Here is a tiny trained network, its code and every weight. The questions are about switching its units off for an input and a class, where a switched-off unit gives its printed mean instead of its output.

import numpy as np


def w(rows, s, z=0):
    codes = np.array(rows[::2]) - 128.0
    scale = np.full(codes.shape[1], s)
    scale[-1] = z or s
    return codes * scale


def norm(h):
    return h / np.sqrt((h * h).mean(-1, keepdims=True) + 1e-5)


def f(y):
    return np.maximum(y, 0)


def log_softmax(a):
    a = a - a.max(-1, keepdims=True)
    return a - np.log(np.exp(a).sum(-1, keepdims=True))


def net(x, mask):
    res = np.array(x, float).reshape(1, 8) / 4 @ E
    u = 0
    for l in range(3):
        y = f(norm(res) @ A[l][:, :-1].T + A[l][:, -1])
        res = res + np.where(mask[u : u + 9], y, B[l][:, -1]) @ B[l][:, :-1]
        u += 9
    return log_softmax(norm(res)[-1] @ U[:, :-1].T + U[:, -1])


A, B = {}, {}
E = w([
[237,66,141,42,140,221],'x0',
[128,129,130,128,130,129],'x1',
[171,143,98,254,154,234],'x2',
[128,128,130,129,128,126],'x3',
[21,57,157,131,145,182],'x4',
[127,129,126,128,125,130],'x5',
[127,129,128,128,127,128],'x6',
[127,130,127,127,129,130],'x7',
],0.002)
A[0] = w([
[201,252,170,159,78,116,10],'0.n0',
[187,151,86,132,85,84,247],'0.n1',
[82,99,102,79,78,53,122],'0.n2',
[90,184,211,172,62,87,198],'0.n3',
[95,184,74,247,211,116,89],'0.n4',
[180,107,127,216,134,154,140],'0.n5',
[61,193,95,140,120,63,133],'0.n6',
[128,65,202,110,183,173,37],'0.n7',
[72,24,106,152,147,137,155],'0.n8',
],0.0035,0.0012)
B[0] = w([
[84,87,74,121,141,130,210],'0.n0',
[198,218,125,132,125,151,254],'0.n1',
[166,122,131,156,200,161,236],'0.n2',
[129,123,65,161,168,156,229],'0.n3',
[161,26,117,113,3,67,251],'0.n4',
[130,147,36,113,143,196,236],'0.n5',
[128,115,109,187,251,141,237],'0.n6',
[103,148,37,101,105,135,190],'0.n7',
[99,163,172,97,141,169,214],'0.n8',
],0.0035,0.0021)
A[1] = w([
[98,114,164,75,184,39,174],'1.n0',
[223,185,72,123,141,68,193],'1.n1',
[152,133,151,44,136,139,60],'1.n2',
[207,246,108,135,59,66,36],'1.n3',
[170,183,95,137,92,141,181],'1.n4',
[28,75,208,53,97,181,6],'1.n5',
[130,123,114,128,43,88,70],'1.n6',
[65,81,74,165,128,43,188],'1.n7',
[127,131,119,255,142,164,141],'1.n8',
],0.0037,0.0011)
B[1] = w([
[127,143,89,200,163,198,185],'1.n0',
[154,203,153,169,132,45,255],'1.n1',
[102,87,113,99,17,49,178],'1.n2',
[13,10,115,140,130,162,201],'1.n3',
[86,110,143,85,134,114,204],'1.n4',
[152,122,48,170,142,59,177],'1.n5',
[163,148,80,155,103,206,137],'1.n6',
[164,158,154,137,141,222,199],'1.n7',
[131,124,154,3,102,70,214],'1.n8',
],0.0034,0.0033)
A[2] = w([
[181,191,140,101,77,35,96],'2.n0',
[1,43,160,161,8,146,10],'2.n1',
[206,124,82,107,99,217,156],'2.n2',
[102,112,125,197,36,120,104],'2.n3',
[142,174,104,142,116,203,99],'2.n4',
[98,107,113,194,130,154,255],'2.n5',
[71,110,142,155,130,200,154],'2.n6',
[46,44,143,88,123,133,37],'2.n7',
[208,170,118,165,165,206,75],'2.n8',
],0.0042,0.0013)
B[2] = w([
[134,104,221,120,103,231,214],'2.n0',
[252,227,187,49,133,7,178],'2.n1',
[69,153,160,186,160,86,252],'2.n2',
[193,138,87,55,54,196,163],'2.n3',
[103,147,163,159,183,111,177],'2.n4',
[96,116,189,55,56,213,209],'2.n5',
[93,37,240,83,140,195,187],'2.n6',
[189,113,26,223,176,77,171],'2.n7',
[75,162,138,150,155,11,195],'2.n8',
],0.0037,0.0034)
U = w([
[140,207,141,198,197,50,239],'0',
[184,127,213,40,64,150,205],'1',
[19,66,165,121,197,203,121],'2',
[144,33,8,76,153,70,10],'3',
[155,152,30,170,27,136,15],'4',
],0.014,0.0014)

Each question gives the input, the list of numbers given to net, and the class t.
The units are the neurons (one row each of A and B). Each row of codes is followed by its name. A weight is (code - 128) times the scale printed after its matrix; where a second scale follows, it is the last column's (A, B and U).
mask holds one flag per neuron, layer by layer. A switched-off neuron (its flag False) gives its mean, the last column of its row in B, instead of its output. The means were averaged over made-up inputs and are rounded, as every weight is.
A unit's drop is (log p(t) with every unit on - log p(t) with that unit switched off) / (log p(t) with every unit on - log p(t) with every unit switched off).
The circuit of an input: a set's keep is (log p(t) with only the set's units on - log p(t) with every unit switched off) / (log p(t) with every unit on - log p(t) with every unit switched off). Starting from the 12 units with the biggest drops (on a tie, the unit counted first), units are removed one at a time, each time the one whose removal leaves the highest keep (on an exact tie, the one counted first), for as long as the keep stays at least 0.8.
units of the circuit, in order: the units of the circuit, biggest drop first
most important unit: the unit with the biggest drop
top k neurons: the k neurons with the biggest drops, biggest first
top k neurons in layer l: the k neurons of layer l with the biggest drops, biggest first
drop of u: that unit's drop, to one decimal
input [-2,-5,3,7,-5,1,1,2], class 4: units of the circuit, in order : [0.n4]
input [-1,-5,8,-6,7,-1,-1,-8], class 1: units of the circuit, in order : [2.n1; 0.n4; 1.n8]
input [-3,-8,-7,-2,1,-7,3,-6], class 2: top 2 neurons in layer 2 : [2.n1; 2.n5]
input [-2,8,5,-7,-7,-2,-5,-4], class 4: units of the circuit, in order : [0.n4; 1.n3]
input [7,6,8,-6,-1,5,-2,-8], class 0: top 2 neurons : [2.n8; 1.n3]
input [-8,-8,-8,-2,1,-5,-7,2], class 2: top 3 neurons in layer 1 : [1.n1; 1.n0; 1.n7]
input [8,8,3,0,1,-8,-3,8], class 2: units of the circuit, in order : [2.n1; 2.n2]
input [-1,7,8,2,7,0,-1,-3], class 1: units of the circuit, in order : [2.n1; 0.n4; 1.n8]
input [-8,6,6,-2,0,2,1,-2], class 4: top 4 neurons in layer 0 : [0.n4; 0.n3; 0.n6; 0.n5]
input [0,0,2,-7,-4,3,-8,-7], class 4: top 3 neurons : [1.n3; 0.n0; 0.n5]
input [0,-8,-6,5,1,-3,7,1], class 2: top 3 neurons : [1.n0; 1.n1; 0.n1]
input [-3,3,2,6,4,5,1,2], class 1: top 2 neurons : [0.n4; 2.n1]
input [-8,8,2,-8,2,-4,1,4], class 1: top 3 neurons : [0.n4; 1.n7; 2.n1]
input [-4,-2,2,0,7,-6,-4,-4], class 1: most important unit : 2.n1
input [-6,8,8,-5,0,-4,8,7], class 4: top 4 neurons : [0.n4; 1.n3; 0.n5; 2.n0]
input [7,4,0,-5,6,5,7,0], class 3: top 2 neurons in layer 2 : [2.n7; 2.n0]
input [6,0,-1,5,7,-8,0,0], class 3: top 2 neurons : [1.n5; 2.n7]
input [-8,7,1,4,4,3,4,-8], class 1: top 2 neurons : [0.n4; 2.n1]
input [2,4,1,-8,-4,8,2,4], class 0: top 2 neurons : [0.n4; 1.n8]
input [2,-7,7,-6,-1,-2,-6,-4], class 0: top neuron : [1.n3]
input [-7,-2,8,0,-2,-2,-1,-3], class 4: drop of 0.n4 : 0.8
input [-2,-6,1,3,7,4,1,3], class 1: drop of 2.n1 : 0.6
